Below are the code and all the weights of a small trained network. Each question names an input and a target symbol and asks about switching units off, where a switched-off unit gives its printed mean instead of its output.

import numpy as np


def w(rows, s, z=0):
    codes = np.array(rows[::2]) - 128.0
    scale = np.full(codes.shape[1], s)
    scale[-1] = z or s
    return codes * scale


def f(y):
    return y / 2 * (1 + np.tanh(0.7978845608 * (y + 0.044715 * y**3)))


def softmax(a):
    e = np.exp(a - a.max(-1, keepdims=True))
    return e / e.sum(-1, keepdims=True)


def log_softmax(a):
    a = a - a.max(-1, keepdims=True)
    return a - np.log(np.exp(a).sum(-1, keepdims=True))


def net(x, mask):
    ids = ['αεζθλμξπστφψ'.index(c) for c in x.split()]
    T = len(ids)
    res = E[ids] + P[:T]
    r = res
    for j in range(3):
        rows = slice(4 * j, 4 * j + 4)
        q, k, v = (r @ M[0][rows].T for M in (Q, K, V))
        z = softmax(np.where(np.tri(T) > 0, q @ k.T / 4**0.5, -1e9)) @ v
        o = O[0][rows]
        res = res + np.where(mask[j], z, o[:, -1]) @ o[:, :-1]
    y = f(res @ A[0][:, :-1].T + A[0][:, -1])
    res = res + np.where(mask[3:15], y, B[0][:, -1]) @ B[0][:, :-1]
    return log_softmax(res[-1] @ U[:, :-1].T + U[:, -1])


Q, K, V, O, A, B = {}, {}, {}, {}, {}, {}
E = w([
[93,204,82],'α',
[200,219,124],'ε',
[178,119,126],'ζ',
[79,107,167],'θ',
[139,140,106],'λ',
[158,140,118],'μ',
[117,142,112],'ξ',
[132,143,75],'π',
[191,146,65],'σ',
[157,142,111],'τ',
[143,141,99],'φ',
[237,218,5],'ψ',
],0.015)
P = w([
[145,91,136],'0',
[189,248,163],'1',
[142,44,66],'2',
[148,80,181],'3',
[147,254,99],'4',
[141,37,50],'5',
[91,77,161],'6',
[53,221,65],'7',
[91,45,7],'8',
[108,78,154],'9',
],0.009)
Q[0] = w([
[141,82,160],'head 1',
[180,173,183],'head 1',
[177,247,169],'head 1',
[182,128,130],'head 1',
[103,53,46],'head 2',
[136,188,106],'head 2',
[133,119,207],'head 2',
[173,111,75],'head 2',
[39,201,132],'head 3',
[185,117,192],'head 3',
[137,89,65],'head 3',
[239,168,151],'head 3',
],0.012)
K[0] = w([
[144,190,55],'head 1',
[113,149,254],'head 1',
[98,225,195],'head 1',
[142,166,121],'head 1',
[46,206,98],'head 2',
[95,195,122],'head 2',
[194,146,68],'head 2',
[141,207,201],'head 2',
[128,54,207],'head 3',
[124,203,183],'head 3',
[149,227,91],'head 3',
[157,49,83],'head 3',
],0.0082)
V[0] = w([
[153,84,119],'head 1',
[67,100,108],'head 1',
[250,103,137],'head 1',
[115,59,100],'head 1',
[166,230,76],'head 2',
[158,91,46],'head 2',
[55,131,105],'head 2',
[133,58,152],'head 2',
[122,103,154],'head 3',
[19,174,162],'head 3',
[188,60,137],'head 3',
[135,157,54],'head 3',
],0.011)
O[0] = w([
[33,133,176,136],'head 1',
[164,150,110,80],'head 1',
[122,144,83,210],'head 1',
[167,126,203,108],'head 1',
[133,193,134,254],'head 2',
[154,135,73,161],'head 2',
[114,103,166,94],'head 2',
[196,138,145,68],'head 2',
[162,134,177,85],'head 3',
[253,165,174,25],'head 3',
[144,100,143,136],'head 3',
[99,125,89,216],'head 3',
],0.0071,0.0062)
A[0] = w([
[249,175,145,213],'neuron 1',
[113,5,150,253],'neuron 2',
[43,202,102,205],'neuron 3',
[105,73,106,73],'neuron 4',
[1,157,137,174],'neuron 5',
[88,162,142,180],'neuron 6',
[26,31,208,213],'neuron 7',
[146,181,84,151],'neuron 8',
[73,109,148,100],'neuron 9',
[99,234,89,208],'neuron 10',
[148,47,115,150],'neuron 11',
[194,146,130,137],'neuron 12',
],0.0098,0.0057)
B[0] = w([
[104,103,167,141],'neuron 1',
[108,209,150,164],'neuron 2',
[163,89,131,250],'neuron 3',
[110,98,124,134],'neuron 4',
[146,134,146,208],'neuron 5',
[169,134,113,158],'neuron 6',
[101,167,157,161],'neuron 7',
[80,83,142,185],'neuron 8',
[103,152,100,130],'neuron 9',
[168,94,156,246],'neuron 10',
[4,182,82,135],'neuron 11',
[110,94,129,125],'neuron 12',
],0.011,0.013)
U = w([
[240,36,227,227],'α',
[218,98,116,217],'ε',
[225,200,116,196],'ζ',
[38,184,38,214],'θ',
[163,108,166,5],'λ',
[175,174,95,60],'μ',
[142,123,118,22],'ξ',
[144,125,125,85],'π',
[166,163,86,50],'σ',
[121,138,196,172],'τ',
[180,183,88,88],'φ',
[28,2,98,43],'ψ',
],0.0067,0.0029)

Each question gives the input, a string of symbols that net reads in full, and the target symbol t.
The units are the heads (4 rows each of Q, K, V and O) and the neurons (one row each of A and B). Each row of codes is followed by its name. A weight is (code - 128) times the scale printed after its matrix; where a second scale follows, it is the last column's (O, A, B and U).
mask holds one flag per unit, heads first, then neurons. A switched-off unit (its flag False) gives its mean, the last column of its rows in O or B, instead of its output. The means were averaged over made-up inputs and are rounded, as every weight is.
A unit's drop is (log p(t) with every unit on - log p(t) with that unit switched off) / (log p(t) with every unit on - log p(t) with every unit switched off).
The circuit of an input: a set's keep is (log p(t) with only the set's units on - log p(t) with every unit switched off) / (log p(t) with every unit on - log p(t) with every unit switched off). Starting from the 12 units with the biggest drops (on a tie, the unit counted first), units are removed one at a time, each time the one whose removal leaves the highest keep (on an exact tie, the one counted first), for as long as the keep stays at least 0.8.
circuit, biggest first: the units of the circuit, biggest drop first
top k neurons: the k neurons with the biggest drops, biggest first
heads that matter: for each layer, one digit per head in row order, 1 if its drop is at least 0.15 and else 0, layers parted by /
input ψ ζ ξ ξ ε, target α: circuit, biggest first => [neuron 10; neuron 3; neuron 1]
input ζ ψ ζ ζ π, target α: top 2 neurons => [neuron 10; neuron 3]
input ζ λ θ μ θ σ, target θ: top 3 neurons => [neuron 11; neuron 10; neuron 3]
input π ψ σ, target ψ: circuit, biggest first => [head 3]
input α σ ζ θ ψ, target α: heads that matter => 000
input σ ζ θ ψ σ θ θ θ σ, target θ: circuit, biggest first => [head 2; neuron 11; neuron 2; head 3]
input μ θ θ, target θ: circuit, biggest first => [neuron 10; neuron 11; neuron 2]
input ζ φ ψ π ψ, target ε: circuit, biggest first => [neuron 10; head 3; neuron 3]
input σ θ λ, target θ: heads that matter => 010
input ξ ε σ ψ ψ, target ε: circuit, biggest first => [neuron 10; neuron 3; head 1]
input ξ σ θ ε ζ, target α: circuit, biggest first => [neuron 11; neuron 2; neuron 1; head 3]
input μ ξ θ μ θ σ θ ζ μ, target θ: top 3 neurons => [neuron 10; neuron 11; neuron 3]
input α ψ π ξ ψ ζ, target ψ: heads that matter => 011
input ψ ε ζ ζ τ μ θ θ ζ, target θ: heads that matter => 000
input τ θ ξ ε α, target α: circuit, biggest first => [neuron 10; neuron 3]
input ζ θ ξ, target θ: circuit, biggest first => [neuron 10; head 2; neuron 11; neuron 2]
input τ π λ μ θ, target α: top 2 neurons => [neuron 11; neuron 2]
input θ σ ψ σ σ ε λ ξ, target α: circuit, biggest first => [neuron 10; neuron 3; neuron 11]
input μ τ ξ σ α ψ σ ζ, target α: circuit, biggest first => [neuron 10; neuron 3; neuron 11; neuron 2]
input ζ φ ψ ξ ψ θ ζ θ τ, target θ: top 2 neurons => [neuron 2; neuron 11]
input ψ μ ξ θ θ θ ζ μ θ, target θ: top 3 neurons => [neuron 10; neuron 11; neuron 2]
input τ α θ θ π φ ψ σ, target α: heads that matter => 000
input φ θ λ, target θ: top 3 neurons => [neuron 10; neuron 3; neuron 11]
input σ θ τ, target θ: top 2 neurons => [neuron 10; neuron 11]
input ψ ε ε θ σ, target α: top 2 neurons => [neuron 10; neuron 3]
input θ φ τ θ ε θ θ, target τ: top 2 neurons => [neuron 7; neuron 2]
input σ σ λ τ ψ, target α: top 3 neurons => [neuron 10; neuron 3; neuron 8]
input σ θ ξ μ ζ π, target θ: top 2 neurons => [neuron 10; neuron 11]
input θ σ ξ, target θ: top 2 neurons => [neuron 10; neuron 11]
